Below are the code and all the weights of a small trained network. Each question names an input and a target symbol and asks about switching units off, where a switched-off unit gives its printed mean instead of its output.

import numpy as np


def w(rows, s, z=0):
    codes = np.array(rows[::2]) - 128.0
    scale = np.full(codes.shape[1], s)
    scale[-1] = z or s
    return codes * scale


def norm(h):
    return h / np.sqrt((h * h).mean(-1, keepdims=True) + 1e-5)


def f(y):
    return np.maximum(y, 0)


def softmax(a):
    e = np.exp(a - a.max(-1, keepdims=True))
    return e / e.sum(-1, keepdims=True)


def log_softmax(a):
    a = a - a.max(-1, keepdims=True)
    return a - np.log(np.exp(a).sum(-1, keepdims=True))


def net(x, mask):
    ids = ['βγδεζλμπσφω'.index(c) for c in x.split()]
    T = len(ids)
    res = E[ids] + P[:T]
    r = norm(res)
    for j in range(3):
        rows = slice(3 * j, 3 * j + 3)
        q, k, v = (r @ M[0][rows].T for M in (Q, K, V))
        z = softmax(np.where(np.tri(T) > 0, q @ k.T / 3**0.5, -1e9)) @ v
        o = O[0][rows]
        res = res + np.where(mask[j], z, o[:, -1]) @ o[:, :-1]
    y = f(norm(res) @ A[0][:, :-1].T + A[0][:, -1])
    res = res + np.where(mask[3:11], y, B[0][:, -1]) @ B[0][:, :-1]
    return log_softmax(norm(res)[-1] @ U[:, :-1].T + U[:, -1])


Q, K, V, O, A, B = {}, {}, {}, {}, {}, {}
E = w([
[150,156,221,124],'β',
[126,103,172,96],'γ',
[90,127,67,133],'δ',
[185,144,66,126],'ε',
[147,137,135,217],'ζ',
[143,10,229,91],'λ',
[153,210,119,153],'μ',
[97,109,178,218],'π',
[148,66,90,161],'σ',
[208,117,99,194],'φ',
[72,222,163,135],'ω',
],0.011)
P = w([
[154,148,248,110],'0',
[156,144,254,116],'1',
[159,146,245,116],'2',
[158,154,237,126],'3',
[162,166,222,131],'4',
[180,174,209,139],'5',
[172,178,199,157],'6',
[187,184,191,169],'7',
[189,191,184,171],'8',
[195,192,176,183],'9',
[197,197,171,193],'10',
[211,199,166,194],'11',
[208,206,165,196],'12',
[222,209,164,200],'13',
],0.0024)
Q[0] = w([
[22,151,83,137],'h0',
[116,44,93,142],'h0',
[111,108,52,76],'h0',
[159,104,96,164],'h1',
[106,189,71,250],'h1',
[100,141,75,130],'h1',
[71,129,98,228],'h2',
[157,16,91,114],'h2',
[29,93,130,112],'h2',
],0.018)
K[0] = w([
[140,128,232,143],'h0',
[117,67,120,139],'h0',
[164,94,178,72],'h0',
[143,137,84,146],'h1',
[36,173,5,133],'h1',
[105,109,96,102],'h1',
[58,134,101,200],'h2',
[122,68,75,104],'h2',
[60,107,141,99],'h2',
],0.022)
V[0] = w([
[221,118,191,127],'h0',
[107,122,113,144],'h0',
[90,123,90,122],'h0',
[136,147,181,95],'h1',
[129,101,74,154],'h1',
[188,97,213,96],'h1',
[140,86,160,54],'h2',
[96,254,197,189],'h2',
[125,130,190,90],'h2',
],0.006)
O[0] = w([
[144,59,58,143,144],'h0',
[125,144,130,121,124],'h0',
[113,158,161,113,117],'h0',
[141,100,100,125,128],'h1',
[126,165,169,138,123],'h1',
[224,77,86,108,88],'h1',
[141,147,82,153,68],'h2',
[213,146,253,133,255],'h2',
[180,151,117,150,118],'h2',
],0.0059,0.0029)
A[0] = w([
[164,145,157,193,139],'n0',
[79,169,254,114,7],'n1',
[185,143,137,72,108],'n2',
[68,183,177,111,93],'n3',
[169,214,84,72,80],'n4',
[111,124,220,128,110],'n5',
[91,201,152,176,240],'n6',
[201,127,102,106,189],'n7',
],0.0093,0.0021)
B[0] = w([
[193,80,108,120,213],'n0',
[64,63,10,116,252],'n1',
[102,120,130,82,192],'n2',
[179,75,110,58,208],'n3',
[90,116,122,200,184],'n4',
[45,146,158,143,218],'n5',
[128,200,203,136,254],'n6',
[91,210,120,126,225],'n7',
],0.013,0.0056)
U = w([
[18,79,116,59,112],'β',
[75,157,151,108,106],'γ',
[133,224,208,161,114],'δ',
[174,171,37,9,70],'ε',
[94,44,144,210,134],'ζ',
[158,95,182,219,178],'λ',
[200,119,81,174,254],'μ',
[85,213,6,202,46],'π',
[214,137,190,75,120],'σ',
[165,13,109,66,170],'φ',
[76,33,4,168,79],'ω',
],0.011,0.0037)

Each question gives the input, a string of symbols that net reads in full, and the target symbol t.
The units are the heads (3 rows each of Q, K, V and O) and the neurons (one row each of A and B). Each row of codes is followed by its name. A weight is (code - 128) times the scale printed after its matrix; where a second scale follows, it is the last column's (O, A, B and U).
mask holds one flag per unit, heads first, then neurons. A switched-off unit (its flag False) gives its mean, the last column of its rows in O or B, instead of its output. The means were averaged over made-up inputs and are rounded, as every weight is.
A unit's drop is (log p(t) with every unit on - log p(t) with that unit switched off) / (log p(t) with every unit on - log p(t) with every unit switched off).
The circuit of an input: a set's keep is (log p(t) with only the set's units on - log p(t) with every unit switched off) / (log p(t) with every unit on - log p(t) with every unit switched off). Starting from all 11 units, units are removed one at a time, each time the one whose removal leaves the highest keep (on an exact tie, the one counted first), for as long as the keep stays at least 0.8.
units of the circuit, in order: the units of the circuit, biggest drop first
most important unit: the unit with the biggest drop
k most important neurons: the k neurons with the biggest drops, biggest first
heads that matter: for each layer, one digit per head in row order, 1 if its drop is at least 0.15 and else 0, layers parted by /
drop of u: that unit's drop, to one decimal
input ε ε ε δ ε γ μ δ ε ω σ γ γ δ, target δ: most important unit	h1
input λ φ ε β, target σ: 3 most important neurons	(n1 n6 n0)
input ω ε φ π π ω ω, target β: heads that matter	000
input ω ε γ, target ε: heads that matter	011
input φ μ μ δ σ, target β: units of the circuit, in order	(h1 h0 n3)
input φ γ ε ε λ ω ω ε ε μ γ, target ε: heads that matter	010
input ε β δ γ ζ, target β: heads that matter	000
input ζ λ ζ ε γ δ ε φ, target β: heads that matter	111
input ε ζ ε ε γ δ ε ω γ γ ζ λ σ, target β: heads that matter	110
input δ ζ μ β γ σ ε π μ φ ω ε σ ε, target δ: 2 most important neurons	(n6 n4)
input π δ β ω ε, target β: units of the circuit, in order	(h1 n1 n3)
input ε ω π ζ γ λ μ β ω γ δ ζ γ, target δ: heads that matter	111
input δ β ε, target β: heads that matter	110
input μ γ γ ε π ζ, target λ: most important unit	n0
input γ ε γ λ ε δ ε ε μ, target β: heads that matter	011
input γ φ ω ε δ β, target β: 3 most important neurons	(n1 n5 n6)
input σ δ π, target β: 2 most important neurons	(n1 n3)
input δ ε ε μ, target β: 4 most important neurons	(n1 n3 n7 n0)
input ω γ ω, target β: 2 most important neurons	(n1 n5)
input ε π ω ε, target π: most important neuron	(n1)
input δ ε γ φ ω μ γ ζ σ ω ω ε ε β, target β: 4 most important neurons	(n1 n5 n2 n6)
input φ ε φ δ ζ, target β: drop of n1	1.0
input γ δ σ ε μ σ σ μ ε ε ε σ, target δ: drop of h0	0.1
input γ σ ε ε ε λ μ ε μ ε β, target σ: drop of n3	0.2
input μ γ μ ω γ μ δ γ, target δ: drop of n4	0.2
